Table B holds the same points as the rows below and some others, measured another way and shuffled. Each row below is followed by which row of B it is.
B:
1: [-248 -106   52  -80  237  -78  -49  -54 -131  -23  184   29  143 -312
  -89  213 -188 -218 -219  -84 -249  -60    1   64    8  -26  160 -114
 -200  101 -107  157  -19    1 -199  -85]
2: [  79 -109 -131 -279  228  237   87   41  396 -270 -118  113   -3  -68
  188 -281  160   10 -181  118  271  -46   57   67  -98  -81 -220  -22
  108   24 -246 -209  156   55  440   89]
3: [ 102   60 -179   10  141  -78  -99 -382  186  109   56 -105 -145  132
 -324 -163  167 -170  221 -158 -115  520 -253  -74  202  105  -66  155
 -183 -111   98   69 -134 -173 -138  658]
4: [-411  -34   57 -304  408   72  -30 -229 -153  -16  195 -166  296 -140
 -113  -53 -210 -292 -257   89  -69   18  -13    5  -38  -50   99 -242
  -93  196 -113  272  143   81 -102 -191]
5: [ -51 -150 -136 -268  336  137   23    5  338 -361  -31   30  -56 -140
  175 -127  155  -64 -175   71   89  -73    4   81  -12 -187  -37  -34
   74   10 -278 -106  282  174  406  123]
6: [ 429  -53 -267 -244  175  257  166   19  604 -220 -208  267  -25   95
   38 -439  407   68  -47   65  321  334   28   99  -46  116 -414   76
 -160   -7 -280 -396 -177 -224  367  680]
7: [-221   18    3  -30  271   44   13  -32   44 -231  100  -96  -81 -138
  125   65   65 -189 -303   95  -66 -291    5  -32 -177 -205   43 -117
   51 -129 -240  -16  333  258  202 -155]
8: [-238 -127   60 -181  104   28  -98 -103  -44  105   53   -1  119 -223
  -30   -4 -287 -110  -97  -53   18  -58  -31    1   49   13   32  -30
  129  154   83  175   22  -27  -52 -317]
9: [-312 -328   17  -85  119  -97 -205  104   88 -271   42    4 -244 -483
  278  303 -239  -31 -105 -132 -159 -481  -51   54  150 -330  288   90
  391  -21   -8  112  448  333  293 -467]
10: [-121  184   15  513  -99 -298 -179 -229 -124  130  177 -209 -497  -48
 -145  339   63 -235   67 -195 -389 -169 -250 -235  -17 -114  172  214
   74 -487  169   95  172  137 -179   33]
11: [-203  -24   79   58  134  -94  -38  -30 -163   39  170   34   57 -278
  -80  241 -149 -213 -237  -82 -248 -134    2   15  -61   -9  121  -79
 -168   -9  -82  109  -44   -7 -227 -133]
12: [ -39   99   -1  347 -172 -175 -181 -188   25  164   45 -145 -443  -25
  -69  139   12 -104  122 -163 -147 -127 -222 -211   21  -69   35  258
  261 -375  241   43  150   73  -21  -80]
13: [-252 -149   76   75   -4  -99 -153   44  -28  -52   61  -15 -207 -345
  155  257 -227  -66 -116 -102 -132 -418  -46  -44   13 -181  168   86
  312  -97   63   88  276  205  103 -488]
14: [  52  172  -57  344  -62 -164  -91 -231   39  124   81 -125 -373   53
 -168   97  161 -168   81 -134 -199   49 -203 -177  -19  -15  -16  191
    0 -374  107  -20   27   -7 -103  245]
15: [-185 -208   -2 -305  259   52  -51  -54   57  -54   60   74  202 -280
  -21  -10 -212 -111 -152  -44  -16   41   10  102   90    0   54  -85
  -55  244  -87  123   -9  -33  -11  -78]
16: [  76  111  -44  325 -281 -148 -218 -301  101  340  -29 -147 -456  103
 -165  -37  -14  -44  321 -217  -11  103 -296 -250  123   64  -84  368
  335 -336  429   58   18  -82  -54   32]
17: [  46  187  -58  372 -133 -204 -165 -338    4  266   91 -180 -399  110
 -264   66   92 -172  220 -200 -203  167 -285 -225   82   46  -10  270
   57 -371  272   84  -25  -68 -194  259]
18: [ -91  131   60  177   53   28   73   49  -25  -74   68    7 -117 -115
  105  108   73 -149 -342   82  -45 -373   50  -80 -313  -90  -65  -61
   12 -244 -186 -134  148  118   76 -226]
19: [-632 -257  139 -131   31 -174 -424 -277 -205  166  137 -318 -147 -351
   24  203 -626 -126  141 -183 -136 -308 -230 -122  312 -239  386  132
  670  107  449  543  483  296   13 -852]
20: [ -61  192  125  189 -150   91   45  -10  -59  188  -14  -16 -101  -16
   67  -54  -54  -90 -253  102  169 -349   38 -172 -339   35 -200   -1
  228 -222   43 -109   63   14   54 -478]
21: [ -18   79  -68  245  -77 -161 -190 -293   83  166   46 -168 -379   45
 -157   32   46 -134  203 -179 -147   94 -265 -185  119  -28   25  247
  174 -291  242   88  103   18  -43  148]
22: [ -36   36   30    4  -53   94  -21  -53   91  104  -47   12  -78  -45
   51 -129  -66  -35 -105   35  179 -157  -21  -98 -126   21 -162   52
  241  -85   58  -58   58  -22  120 -272]
23: [ 158  -31 -157 -245  263  280  160   54  451 -325 -131  128  -18   11
  196 -334  310   -2 -244  183  304  -13   77   65 -190  -67 -295  -55
   12  -38 -356 -320  137   40  480  231]
24: [-217   69  114   94  -72   25  -82  -92  -88  165   32 -106 -109  -95
   54    3 -188 -106 -142   37   84 -309  -37 -153 -166  -44  -49   26
  329 -126  130   68  181   93   47 -529]
25: [ -22   15 -111  109   56 -107 -155 -263  158   29   42 -145 -322   12
 -111   -9   98 -122  155 -145 -114  119 -230 -122  143  -72   31  204
  131 -223  125   58  143   54   55  232]
26: [ 145  261   79  234 -123   87  170    8  -61  244   16  145   57   47
 -105  -71   91 -124 -290   80   89  -69   83 -105 -389  232 -320  -56
 -209 -188  -77 -213 -317 -254 -197  -41]
27: [-747 -480   67 -557  460  -79 -353 -202 -118 -163  190 -224  187 -533
   77  173 -628 -183  -32 -122 -185 -181 -123  111  414 -308  501 -101
  383  443  128  600  510  349   89 -634]
28: [-114 -299  -59 -416  288   54  -64  -53  144  -73   28  146  255 -310
  -69  -68 -216  -70  -72 -104   -9  203   -1  169  213   47   48  -53
 -122  345  -72  131 -122 -127  -32   91]
29: [ -56 -166  -38 -302  288   80   37  -22   89  -77   49  153  258 -231
  -70  -59  -87 -114 -192  -28  -15  151   48  139   33   72  -31 -117
 -254  240 -182   23 -146 -131  -62  146]
30: [ 287  132 -107  238 -332  -36 -143 -299  247  398 -141  -37 -385  221
 -211 -266   76   43  369 -175  175  299 -256 -233  109  211 -284  400
  283 -282  423  -70 -179 -262  -14  231]
31: [-191    8  103   57   34  -45  -50  -74 -165  146  121   -3   48 -199
  -84  136 -196 -177 -176  -55 -121 -138  -12  -53  -84   34   35  -38
  -24  -17   39  105  -47  -40 -198 -265]
32: [ 176  166 -123 -148  269  299  246  -27  314 -197  -63   76   86  157
   50 -383  385 -108 -324  246  284   79  100    1 -346   42 -382 -153
 -202 -103 -401 -327   -3  -47  285  332]
33: [ -49 -135 -117 -259  299  161   30   12  331 -344  -47   39  -55 -131
  195 -162  130  -45 -194   93  144 -114   18   61  -47 -169  -79  -34
  115    6 -263 -121  277  169  423   47]
34: [-219 -262  -20 -376  349   43  -54  -47   53 -126   87   83  260 -334
  -22   17 -212 -130 -166  -55  -73   60   19  154  131  -19  103 -124
 -121  303 -138  154   -3  -17  -21  -26]
35: [ 370  247  -69  113  -16  188  263   27  209   77  -76  230   40  141
  -92 -252  337  -70 -264  118  204  137  102  -38 -378  251 -465  -38
 -343 -184 -251 -392 -372 -316  -29  396]
36: [  53  -81 -168 -122  124   35 -100 -197  325  -66  -53  -42 -190    9
  -35 -199  105  -37  133  -67   75  201 -165  -36  152  -44  -85  167
  145  -64   39  -14  113    3  219  289]
37: [-162 -186   68   18 -132 -112 -224  -58  -24  189   15   35 -124 -307
  -13  153 -359  -17   76 -207  -65 -145 -112  -38  169    5  101  177
  299   27  283  178   24  -31  -70 -391]
38: [  63  -61   45 -112 -248  160  -67  -44  177  306 -186  105  -25  -44
   55 -294 -249  124   50  -13  416  -71  -20 -102  -34  164 -302  170
  460   54  292  -47  -88 -194  151 -440]
39: [ -67   11 -110   22  188  -54  -90 -213  154  -99   65 -130 -221  -17
  -60  -19  133 -163   16  -64 -120   75 -169  -65   68 -114   39   88
   28 -176  -37   36  190  111  103  243]
40: [ -18    7   43  -84   78  115   87   22   18   57   18  132  171 -134
  -15  -76  -66  -97 -264   56   99  -66   86   16 -184  105 -167  -97
 -103   57 -116  -72 -136 -128  -43 -123]
41: [  69  -22  -28 -139  172   78   92  -26   70   32   39  186  225 -127
 -140  -85    5 -120 -197  -10    2  191   54   82  -71  174 -148  -98
 -335  123 -165  -62 -304 -240 -152  239]
42: [ 168  -75  -13  -14   38   29  110  143  107   -1    1  325  120 -238
  -53   61   13  -49 -232  -73  -48   34  106  117 -105  162 -137  -20
 -322   58 -181 -176 -343 -262 -138  178]
43: [  66  315 -121  163  179   14   55 -351   80   71  107 -188 -138  279
 -266 -184  343 -273  -43   45  -65  295 -159 -171 -152   63 -177    2
 -234 -308  -96  -52  -19  -57  -83  524]
44: [  93   95  122  100 -385  154  -11  -16   51  411 -162  110  -72   12
   47 -234 -216   94  -33   31  404 -198   15 -176 -212  213 -363  160
  435  -97  307 -116 -139 -211   58 -565]
45: [ 242  201 -117  332  289  -41  281  177  149 -410  137  202 -170  -99
   23  255  594 -252 -491   60 -347 -135  106   54 -396  -86  -81 -138
 -672 -411 -656 -430  -68   37    9  680]
46: [-162    6   86   19   17    0  -35  -67 -102  144   75   10   48 -172
  -53   55 -192 -131 -173  -28  -31 -139   -3  -51  -99   43  -21  -30
   40   -7   41   81  -33  -53 -129 -290]
47: [ 315  490   32  280 -119  234  318  -61   42  272  -41  110   56  326
 -150 -324  345 -142 -349  225  279   50  113 -191 -599  315 -569  -99
 -293 -324 -183 -392 -362 -313 -119  190]
48: [  40  167  -56  341   -3 -158  -56 -196   35   59  105  -91 -338   33
 -153  136  202 -194   14 -123 -239   31 -178 -153  -50  -17    3  150
  -93 -380   14  -40   28    6 -115  292]
49: [ 101  275   88  617  -52 -156  186  218 -157  -99  168  160 -272 -189
   34  475  298 -233 -491  -10 -382 -474  105  -88 -492  -53  -25  -55
 -403 -531 -366 -317  -67   41 -198   70]
50: [ -55  -80  -36 -150   88  110  -32  -61  179  -37  -51   19  -37 -104
   74 -141  -56  -26  -80   20  158  -69  -31  -20  -16  -34 -106   46
  206   15    2  -20  117   23  208 -148]
51: [ -72  115   55  218   28  -55   21  -42  -91   49  109  -10 -108 -107
  -42  147   32 -189 -209  -17 -143 -191  -14  -98 -201  -10  -21  -17
  -84 -218  -76  -40   15   17 -104  -80]
52: [-196  -56 -118 -121  472   16   16  -61  166 -439  131  -98 -102 -153
  117   76  224 -235 -268   64 -179 -141  -37   53  -69 -292  126 -121
 -115 -112 -391  -29  385  307  268  209]
53: [ -79   -6   21   26  -14  -40 -101 -186   -9  195   43  -24  -38  -82
 -138  -16 -143 -112   26 -102  -33   68 -105  -79   48   76  -29   90
   66  -31  157  109  -71  -98 -124  -70]
54: [-203 -180  -41 -279  340  -48  -78 -170  -13  -27  151   23  233 -253
 -199   46 -177 -211  -79 -119 -200  255  -58  111  187   30  140  -94
 -270  250  -74  226 -110  -95 -211  196]
55: [  54   78   65   49 -171   92   -5  -66   33  282  -61   74  -10  -21
  -48 -158 -128  -16  -69   -2  209  -54   -7 -109 -146  171 -252   79
  164  -62  165  -59 -156 -188  -37 -255]
56: [ 172 -119 -220 -241  153  133  -36 -154  462 -113 -129   53 -126   44
   -9 -335  173   25  134  -40  210  309 -118   22  152   18 -196  149
  100   16  -20 -119   22  -75  309  411]
57: [ -33  -76   -2 -139  189   29   35  -34   20   19   72  136  195 -197
 -116    3  -69 -137 -197  -42  -69  113   37   85  -27  105  -40  -90
 -265  130 -128   13 -204 -162 -158  128]
58: [ 498  427   14  461 -269   95  312   76   46  305  -50  294  -39  191
 -188 -111  363  -91 -302   67  113   60  118 -132 -539  387 -536   19
 -452 -383 -170 -479 -596 -459 -275  365]
59: [ -36 -128  -38 -239   21  178  -56  -43  262   -6 -133   34  -42  -84
  147 -266 -104   56  -31   48  321  -89  -23  -25   -1  -23 -179   79
  387   62   73  -51  159   22  338 -274]
60: [ -32  206  -18  406  -76 -196 -124 -264  -51  164  122 -194 -395   63
 -185  153  125 -210   70 -141 -250   -8 -229 -223  -34  -31   32  192
   35 -418  147   47   75   42 -150  147]
61: [-361 -117  -71  -56  347 -146 -223 -264   47 -222  173 -286 -251 -172
   -8  162  -21 -245   31 -107 -295  -73 -229  -50  206 -318  317   46
  170 -117  -12  258  484  347  137   27]
62: [  90  -18   56 -118 -137  202   62   48  141  199 -145  194   98  -81
   64 -253 -146   68 -140   63  365 -101   83  -32 -172  180 -321   38
  204   71   70 -141 -165 -208  105 -332]
63: [ 108  333  -20  476 -222 -133  -73 -293  -12  325   54 -169 -405  208
 -230   -2  174 -166  111  -98  -91   64 -223 -287 -125   97 -153  230
   67 -483  222  -48  -53  -89 -172  170]
64: [-202 -318 -125 -119  346 -128 -132   68  229 -479   92   21 -248 -428
  198  300   38 -108 -103 -142 -299 -237  -80  130  198 -356  314   57
   64  -47 -235   38  406  324  298   98]
65: [ -89  -69  -69 -124  285  124   57   68  232 -356    0   23 -100 -166
  228  -26  158  -90 -298  114   49 -266   52   35 -159 -214  -29  -79
   72  -89 -321 -150  322  228  386  -42]
66: [   2 -108   16  -51 -128   84  -73   24  172   83 -117   91 -129 -146
  136 -104 -153   67  -30  -35  223 -193  -13  -50  -27    8 -146  141
  368  -26  133  -63   72  -24  209 -356]
67: [  96  129   55  148 -172   55   40  -47   11  261  -37   88  -45   -5
  -70  -96  -45  -49 -109   -7  134  -45    3 -115 -192  174 -248   72
   45 -136   94 -112 -201 -199  -91 -137]
68: [-351  -48  -28 -232  394   88  -54 -154   80 -269  109 -213  -27 -105
  117  -66    3 -209 -224  124    2 -196  -52  -29  -67 -264   91 -137
  177  -21 -192  108  474  333  302 -189]
69: [-143 -208  -34 -299  315   25  -17  -56   46  -86   96  110  251 -290
 -101   15 -145 -152 -164  -67 -112  150   16  150  100   34   71 -116
 -258  257 -158  116 -112  -94 -114  132]
70: [ -15  -31   43  -26  -81   31  -41  -64   11  236  -15   98   50 -128
  -92  -64 -191  -42  -48  -71   90   19  -18  -34  -25  149 -125   61
   60   48  142   27 -193 -197 -121 -181]
71: [ -41  -75 -131 -161  370   98   63   15  280 -399   21   33  -78 -132
  147  -36  238 -121 -242   72  -25 -100   14   78  -78 -199  -17  -69
  -74  -72 -372 -147  260  190  335  238]
72: [ 109  -23 -172 -137  273  112   68  -71  346 -249  -33   44  -95    0
   28 -181  278  -88 -111   51   68  122  -39   36  -35  -63 -140    8
  -94  -88 -259 -177   96   27  268  416]

[  33 -319   49  157  113  -48   17  -54 -326 -147  237  -64  -13  -71
   81 -232   32 -289  186   49 -113  -35  -75 -101 -243  -98  -16 -103
  -39  -61  121] => 44
[  60  -86  -90 -117   87   95  -24    9  -64   50  111  -50  -49 -113
  136 -170 -123 -185 -143  121  -54  -36 -293  -71  -72 -139 -154 -115
 -100  -48  208] => 31
[-135   21  -28   19  -37   19   37   22  -85 -143   26   21  -12   87
    2   24  141  -10  -31  -19 -134 -109 -125  136 -110  -61  106 -125
  -72   56  -68] => 9
[-447 -117  -29  -22 -205  142  -72 -276  -62  -66  120  336 -163   31
 -114  122  466  266   61 -204  -39  -20   10   32   -8   72  -67  -60
   24  -42 -364] => 15
[-375 -222  130  156 -107   18  -82 -213 -238 -256  151  249  -49   97
 -108   56  484  157  292 -212  -38   54  165   41 -119   54  112   -3
   -9   50 -368] => 66
[  12  -73 -119    1  -13   64   58  -18  -86  -11  133  -73  -63  -38
   60 -136  -64 -193 -136   44 -132 -191 -252   -6 -154  -59  -98 -113
   33 -121  193] => 40
[  94  -57 -143   19  -71   48   66  -24  -15   99   64 -112 -101  -91
   98  -66 -170 -126 -222   51 -139 -230 -271  -78  -41   20 -169 -163
   67 -151  216] => 41
[-219 -185   75  -18  -14   49 -131 -164 -139  -35   64  219  -81  -71
   40   58  276  176  128  -56   14  160    3  -82   59  -26  -56 -119
 -154   81 -267] => 53
[-218  -45  -98   25 -217  131   -4 -185   14    3   95  126 -136   18
  -54   57  169  121 -115 -154  -72 -177  -95   -1  -19  125 -122  -37
  145 -145  -78] => 34
[  67  -94   26   64   84   51  -21   67 -138 -189  165 -135   84   45
   64 -247  -97 -277   -1   11  -29  -79 -129   13 -232  -69   35  100
   21  -26  266] => 20
[-354  239   16 -154 -112  134  -95   23  103 -182 -108  208   28  205
  -66  188  318  297  -95 -129    8   33  -63  281   41  -41  187   17
 -147  223 -309] => 45
[ -76  -45   40   46  -19   73  -59   -4  -69 -167  102   -4   42   74
   16  -96   53  -58    1  -83   -1  -44  -54   34 -121    5   42   98
   29    9   54] => 13
[  81 -191    0  117  -26   35  -23  -75 -110  -17  148  -80  -36  -72
   84 -143 -100 -137  -26  -30  -39  -97 -100 -153  -82   63 -130    2
   99 -127  188] => 70
[-224  111  -32   52 -111   10   67   32  -48 -215  -18   39   -3  189
  -65  109  230   69  -42  -87 -166 -177  -87  248 -132  -21  207 -111
  -36   88 -155] => 65
[  82  257  -43   90 -152   26   60  171  150 -126 -128 -201   83  186
   32   85 -179   35 -281  -87  -97 -272 -143  171  -18  127  145   38
  122   34  156] => 52
[ -30  -72   -7  134  -55  -43   62   -8 -137  -99   38  -49  -30   32
   35   11   55  -43    5  -21 -158 -142  -89   33  -92   10   56 -161
   -6   -3  -10] => 50
[ 437  -71  183  140  160  -93 -118  215  -51  -40  -81 -322  169  -84
  291 -120 -461 -134  -47   92   68  108  -65 -210   92   37   23   43
  -90  131  331] => 63
[-456 -192   95  162 -149  -22  -21 -224 -253 -247   98  296  -99  115
 -133  159  588  232  300 -203 -119   15  154  107 -102   34  156 -141
  -59   78 -500] => 59
[  31 -175   59  110   11   36  -61  -42 -131 -109  147  -51   19  -23
   68 -145  -33 -118   47  -50   -1  -25  -43 -101 -108   33  -45   58
   48  -45  129] => 67
[-117  -76   52  132 -103   34  -33  -73  -85 -160   77   31    1   82
  -17    8  133   49   42 -143  -43  -79   19   17  -75   93   54   36
   75  -15  -59] => 35
[ 362   38  -46  453 -195 -221  250  154  -37  -60 -115 -452   16   83
  101  102 -373 -118 -188  -30 -307 -492  -97   -2  -62  260  132 -217
  259 -122  286] => 6
[ 101  -95   -7   12  117   23   -4   78 -144  -94  119 -127   38  -26
  116 -202 -124 -254  -34   94  -69  -59 -198  -18 -165 -127   -7  -53
  -72   -1  231] => 24
[ 234  149 -108  219 -117 -103  206  191   17  -79  -94 -349   35  114
   82   40 -287 -159 -263   25 -271 -425 -224  122 -116   93  133 -180
  130  -56  282] => 5
[ -62  -87  -71   62 -121   98    1 -101  -33  -24  126   -1  -67   -5
    8  -65   14  -40 -104  -92  -64 -172 -122  -46  -80   87 -116   -2
  140 -137   96] => 42
[ 154 -101 -121   29    9   34   54   12  -67   59  111 -160  -63 -104
  126 -154 -211 -230 -176   89 -126 -192 -276  -95 -104  -32 -155 -134
   45 -144  295] => 8
[-192  103  -37  -81  -19   58    1   50  -32 -147   -7   61    3  112
   -3   40  169   35  -74  -12  -98  -69 -160  197  -85 -112  125 -104
 -136  115 -100] => 7
[ 151  -34 -153    6  -51   65   63    6    9  108   69 -155  -84  -93
  119 -100 -246 -167 -259   65 -131 -238 -301  -86  -49   18 -184 -136
   81 -162  298] => 57
[-155  -75  162  244 -181  -88  -58  -92  -86 -149  -92   93  -14   90
  -10  264  241  331  150 -203  -49   18  189   -7  117  204  149  -81
    5  126 -351] => 36
[ 334  127  -54  247 -103 -128  165  212   32  -39 -135 -395   50   70
  145   58 -384 -118 -260   36 -221 -358 -192   37  -28  133  103 -166
  118  -30  304] => 72
